Here is a tiny trained network, its code and every weight. The questions are about switching its units off for an input and a target symbol, where a switched-off unit gives its printed mean instead of its output.

import numpy as np


def w(rows, s, z=0):
    codes = np.array(rows[::2]) - 128.0
    scale = np.full(codes.shape[1], s)
    scale[-1] = z or s
    return codes * scale


def f(y):
    return np.maximum(y, 0)


def softmax(a):
    e = np.exp(a - a.max(-1, keepdims=True))
    return e / e.sum(-1, keepdims=True)


def log_softmax(a):
    a = a - a.max(-1, keepdims=True)
    return a - np.log(np.exp(a).sum(-1, keepdims=True))


def net(x, mask):
    ids = ['βδημξτψ'.index(c) for c in x.split()]
    T = len(ids)
    res = E[ids] + P[:T]
    u = 0
    for l in range(3):
        r = res
        for j in range(2):
            rows = slice(2 * j, 2 * j + 2)
            q, k, v = (r @ M[l][rows].T for M in (Q, K, V))
            z = softmax(np.where(np.tri(T) > 0, q @ k.T / 2**0.5, -1e9)) @ v
            o = O[l][rows]
            res = res + np.where(mask[u + j], z, o[:, -1]) @ o[:, :-1]
        u += 2
        y = f(res @ A[l][:, :-1].T + A[l][:, -1])
        res = res + np.where(mask[u : u + 4], y, B[l][:, -1]) @ B[l][:, :-1]
        u += 4
    return log_softmax(res[-1] @ U[:, :-1].T + U[:, -1])


Q, K, V, O, A, B = {}, {}, {}, {}, {}, {}
E = w([
[102,237,162,76],'β',
[55,35,138,119],'δ',
[171,190,29,62],'η',
[31,135,8,73],'μ',
[169,154,198,1],'ξ',
[207,131,80,130],'τ',
[71,194,183,240],'ψ',
],0.015)
P = w([
[15,91,101,3],'0',
[112,52,115,125],'1',
[132,96,153,168],'2',
[148,114,106,169],'3',
[180,166,197,223],'4',
[160,189,175,196],'5',
[159,219,121,167],'6',
],0.0032)
Q[0] = w([
[84,217,96,161],'L0H0',
[198,207,94,189],'L0H0',
[254,168,146,182],'L0H1',
[97,125,156,235],'L0H1',
],0.009)
K[0] = w([
[130,152,150,170],'L0H0',
[143,250,132,142],'L0H0',
[105,106,152,73],'L0H1',
[73,166,150,140],'L0H1',
],0.015)
V[0] = w([
[115,247,139,138],'L0H0',
[114,106,118,93],'L0H0',
[158,48,121,140],'L0H1',
[132,130,73,112],'L0H1',
],0.013)
O[0] = w([
[115,44,56,55,109],'L0H0',
[71,254,145,139,217],'L0H0',
[144,155,235,137,66],'L0H1',
[115,221,128,40,255],'L0H1',
],0.0083,0.0044)
A[0] = w([
[106,254,33,147,40],'L0N0',
[85,140,164,148,187],'L0N1',
[82,208,122,52,250],'L0N2',
[191,92,122,149,148],'L0N3',
],0.0084,0.0022)
B[0] = w([
[120,141,75,91,228],'L0N0',
[94,137,3,147,153],'L0N1',
[144,124,205,179,247],'L0N2',
[167,122,224,104,135],'L0N3',
],0.012,0.015)
Q[1] = w([
[36,73,134,166],'L1H0',
[104,3,191,120],'L1H0',
[189,83,113,76],'L1H1',
[130,146,102,152],'L1H1',
],0.0074)
K[1] = w([
[249,73,86,208],'L1H0',
[100,125,57,36],'L1H0',
[206,125,131,100],'L1H1',
[1,55,227,8],'L1H1',
],0.0063)
V[1] = w([
[142,43,69,116],'L1H0',
[166,188,75,51],'L1H0',
[187,111,202,44],'L1H1',
[56,3,48,77],'L1H1',
],0.0055)
O[1] = w([
[86,146,156,140,1],'L1H0',
[112,186,125,254,194],'L1H0',
[185,162,125,158,11],'L1H1',
[139,137,145,190,93],'L1H1',
],0.0069,0.0042)
A[1] = w([
[253,191,255,114,178],'L1N0',
[64,159,53,120,251],'L1N1',
[18,183,143,180,143],'L1N2',
[59,163,146,234,48],'L1N3',
],0.0067,0.002)
B[1] = w([
[148,141,179,182,176],'L1N0',
[92,103,49,135,255],'L1N1',
[2,136,90,84,240],'L1N2',
[210,129,129,55,183],'L1N3',
],0.0095,0.0096)
Q[2] = w([
[63,194,131,211],'L2H0',
[146,2,99,185],'L2H0',
[175,172,130,152],'L2H1',
[135,201,130,58],'L2H1',
],0.0091)
K[2] = w([
[193,46,178,162],'L2H0',
[96,11,147,182],'L2H0',
[1,40,135,82],'L2H1',
[166,143,14,127],'L2H1',
],0.0075)
V[2] = w([
[153,87,39,49],'L2H0',
[70,136,143,93],'L2H0',
[64,131,122,5],'L2H1',
[76,138,212,164],'L2H1',
],0.011)
O[2] = w([
[24,110,221,190,150],'L2H0',
[204,164,178,178,173],'L2H0',
[133,120,130,237,253],'L2H1',
[184,125,2,157,91],'L2H1',
],0.0063,0.022)
A[2] = w([
[42,151,104,75,2],'L2N0',
[162,2,117,182,80],'L2N1',
[151,117,133,174,242],'L2N2',
[121,139,168,105,170],'L2N3',
],0.008,0.0028)
B[2] = w([
[212,152,194,62,247],'L2N0',
[94,209,113,17,155],'L2N1',
[128,46,187,97,187],'L2N2',
[212,254,87,213,139],'L2N3',
],0.0087,0.013)
U = w([
[41,14,140,86,226],'β',
[114,131,173,119,115],'δ',
[75,254,106,181,3],'η',
[98,82,94,208,236],'μ',
[75,186,182,90,72],'ξ',
[178,213,91,167,196],'τ',
[100,143,201,37,81],'ψ',
],0.0063,0.0054)

Each question gives the input, a string of symbols that net reads in full, and the target symbol t.
The units are the heads (2 rows each of Q, K, V and O) and the neurons (one row each of A and B). Each row of codes is followed by its name. A weight is (code - 128) times the scale printed after its matrix; where a second scale follows, it is the last column's (O, A, B and U).
mask holds one flag per unit, layer by layer, with each layer's heads first. A switched-off unit (its flag False) gives its mean, the last column of its rows in O or B, instead of its output. The means were averaged over made-up inputs and are rounded, as every weight is.
A unit's drop is (log p(t) with every unit on - log p(t) with that unit switched off) / (log p(t) with every unit on - log p(t) with every unit switched off).
The circuit of an input: a set's keep is (log p(t) with only the set's units on - log p(t) with every unit switched off) / (log p(t) with every unit on - log p(t) with every unit switched off). Starting from the 12 units with the biggest drops (on a tie, the unit counted first), units are removed one at a time, each time the one whose removal leaves the highest keep (on an exact tie, the one counted first), for as long as the keep stays at least 0.8.
circuit, biggest first: the units of the circuit, biggest drop first
most important unit: the unit with the biggest drop
top k neurons: the k neurons with the biggest drops, biggest first
top k neurons in layer l: the k neurons of layer l with the biggest drops, biggest first
drop of u: that unit's drop, to one decimal
input μ τ μ μ μ μ μ, target ψ: circuit, biggest first => L1N2, L2H1, L2N0
input μ τ ξ ψ, target β: top neuron => L0N2
input η μ δ μ η η δ, target ξ: circuit, biggest first => L1N2, L0H0, L2H1
input ξ β δ, target τ: circuit, biggest first => L0H0, L2H0, L2H1, L0N0
input β μ δ β, target μ: top 2 neurons => L2N0, L1N2
input δ μ μ η, target μ: top 4 neurons => L2N0, L0N1, L1N1, L1N2
input ψ ξ δ μ, target τ: top 2 neurons => L0N2, L1N0
input η μ δ, target ξ: top 2 neurons in layer 0 => L0N1, L0N0
input ψ δ ξ μ ξ δ, target τ: circuit, biggest first => L0H0, L2H0, L1N0
input τ μ δ, target ψ: top 3 neurons in layer 1 => L1N2, L1N0, L1N3
input μ μ η μ, target ξ: top 3 neurons => L1N2, L2N0, L0N0
input β ψ μ β μ τ, target β: top 2 neurons => L0N2, L2N0
input μ η μ ξ τ, target μ: top 4 neurons => L2N0, L0N2, L2N2, L0N0
input β μ η μ, target ξ: top neuron in layer 1 => L1N2
input μ τ η μ μ τ, target μ: top 2 neurons in layer 1 => L1N2, L1N3
input μ τ η δ μ, target ψ: top 2 neurons in layer 0 => L0N1, L0N0
input δ μ μ μ η, target μ: top 3 neurons => L2N0, L0N1, L0N2
input μ μ δ, target μ: top 2 neurons in layer 0 => L0N1, L0N0
input τ μ μ μ μ μ ξ, target τ: top 2 neurons in layer 1 => L1N0, L1N1
input ξ μ μ, target τ: most important unit => L2H0
input β β μ τ, target β: top 2 neurons in layer 1 => L1N3, L1N0
input μ δ β, target μ: drop of L2H1 => 0.2
input μ μ ψ μ, target β: drop of L0H1 => 0.4
input β δ μ, target η: drop of L2N2 => 0.3
